Each row has a name. Each piece below is followed by the name of the row it came from, unless a question asks for something else. Each question is about the rows just above it. Places in a row count from 0.

Columns, left to right: N Q L F W T C P B
-.34,-.32,.26,-.19,.37,-.23,.17,.54,-.22  (118)
-.40,-.34,-.48,-.44,-.34,.21,.21,.01,.04  (148)
.21,.22,.28,.30,.54,-.32,-.12,-.15,-.59  (103)
-.25,.19,.13,.37,.35,-.85,-.36,.52,-.51  (19)
.70,.12,-.16,.29,.62,-.17,-.44,-.21,-.11  (150)
.70,.12,-.16,.29,.13,-.17,-.44,-.21,-.11  (57)
Where does -.40,-.34,-.48,-.44,-.33,.21,.21,.01,.04 differ from (148), and what was there? | 4, -.34
Which column holds this, read top down? .30,.37,.29 | F

Columns, left to right: X E S K U V
.21,.03,.32,.29,.26,.38 = (43)
-.02,-.18,-.24,-.01,.15,-.19 = (133)
-.44,.13,-.06,-.45,-.41,-.22 = (121)
.10,-.24,-.30,.20,.35,-.15 = (145)
-.20,.33,.04,-.42,-.61,-.26 = (152)
.28,-.19,.05,.41,.47,.26 = (56)
.10,-.24,-.30,.20,-.84,-.21 = (42)
-.10,-.02,.15,.04,.10,.26 = (144)
.21,.03,.32,.29,.26,.24 = (112)
Which row holds these entries in another order? .03,.21,.26,.29,.32,.38 | (43)
Where does -.20,.33,.04,-.43,-.61,-.26 differ from (152), and what was there? | 3, -.42
Which column holds this, read top down? -.06,-.30,.04 | S
-.18,.13,-.24,.33,-.19,-.24,-.02,.03 is in which column, read top down? | E
Which column holds .13,-.24,.33,-.19,-.24,-.02 top down? | E

Columns, left to right: R Y H J D G
.03,.57,-.27,-.28,.72,-.60 = (174)
.04,.34,-.15,-.27,.38,-.56 = (64)
-.06,-.21,.10,.13,-.28,.28 = (176)
-.21,-.31,.21,-.01,-.20,.28 = (34)
.03,.06,-.07,-.24,.07,-.56 = (167)
.03,-.12,.04,-.23,-.18,-.36 = (21)
.38,.04,.34,-.14,-.27,-.56 = (128)
.10,.28,-.21,.12,-.28,-.06 = (119)
Which row holds these entries in another order? -.56,-.27,-.15,.04,.34,.38 | (64)
Which row holds these entries in another order? -.28,-.21,-.06,.10,.13,.28 | (176)

Columns, left to right: porel vire vose Dubu Zile Vudi
.11,-.37,.06,.18,.23,.11  (63)
.05,.22,.61,.20,.18,.13  (16)
.18,.11,.05,-.37,.11,.23  (11)
-.18,.10,.28,.18,.18,.11  (165)
-.51,.20,.33,.18,.18,.11  (142)
.53,.14,.29,.14,.16,.11  (17)
.11,-.37,.06,.15,.14,.11  (37)
.19,.10,.57,.25,.21,.11  (146)
Put -.37,.06,.18,.23,.11,.11 back in order: which row is it? | (63)
Which column holds .61,.05,.28,.33,.29,.06,.57 top down? | vose
Changed (37): .11,-.37,.06,.15,.14,.10. Place and old value: | 5, .11

Columns, left to right: fufub sek puso Vufo
.16,-.07,-.42,.17 -> (6)
-.50,.75,.06,-.47 -> (73)
.39,.00,-.30,-.02 -> (69)
-.05,-.16,.19,-.13 -> (134)
-.26,.42,.06,-.25 -> (50)
-.17,-.20,.26,.10 -> (39)
-.27,-.18,.06,.38 -> (66)
Which column holds this, read top down? .16,-.50,.39,-.05,-.26,-.17 | fufub
Changed (66): -.27,-.18,.05,.38. Place and old value: | 2, .06
Which column holds this, read top down? -.16,.42 | sek

Columns, left to right: Pon zovam peged Migu peli kiko Dem Kis Kalip gatog
.56,-.43,.75,.81,-.11,-.37,.84,.00,.81,.00 = (8)
.08,-.38,-.04,.04,-.25,-.37,.12,-.34,.19,.22 = (94)
-.03,.19,-.34,.08,-.38,-.25,.12,.22,-.37,.04 = (110)
Where does .08,-.38,-.04,.03,-.25,-.37,.12,-.34,.19,.22 differ from (94), and what was there? | 3, .04
-.38,-.37,-.34,-.25,-.04,.04,.08,.12,.19,.22 is which row reordered? | (94)
Where does .57,-.43,.75,.81,-.11,-.37,.84,.00,.81,.00 differ from (8), and what was there? | 0, .56
.04,.08 is in which column, read top down? | Migu
One entry of (94) was changed: .08,-.38,-.03,.04,-.25,-.37,.12,-.34,.19,.22. Where, and from what? | 2, -.04

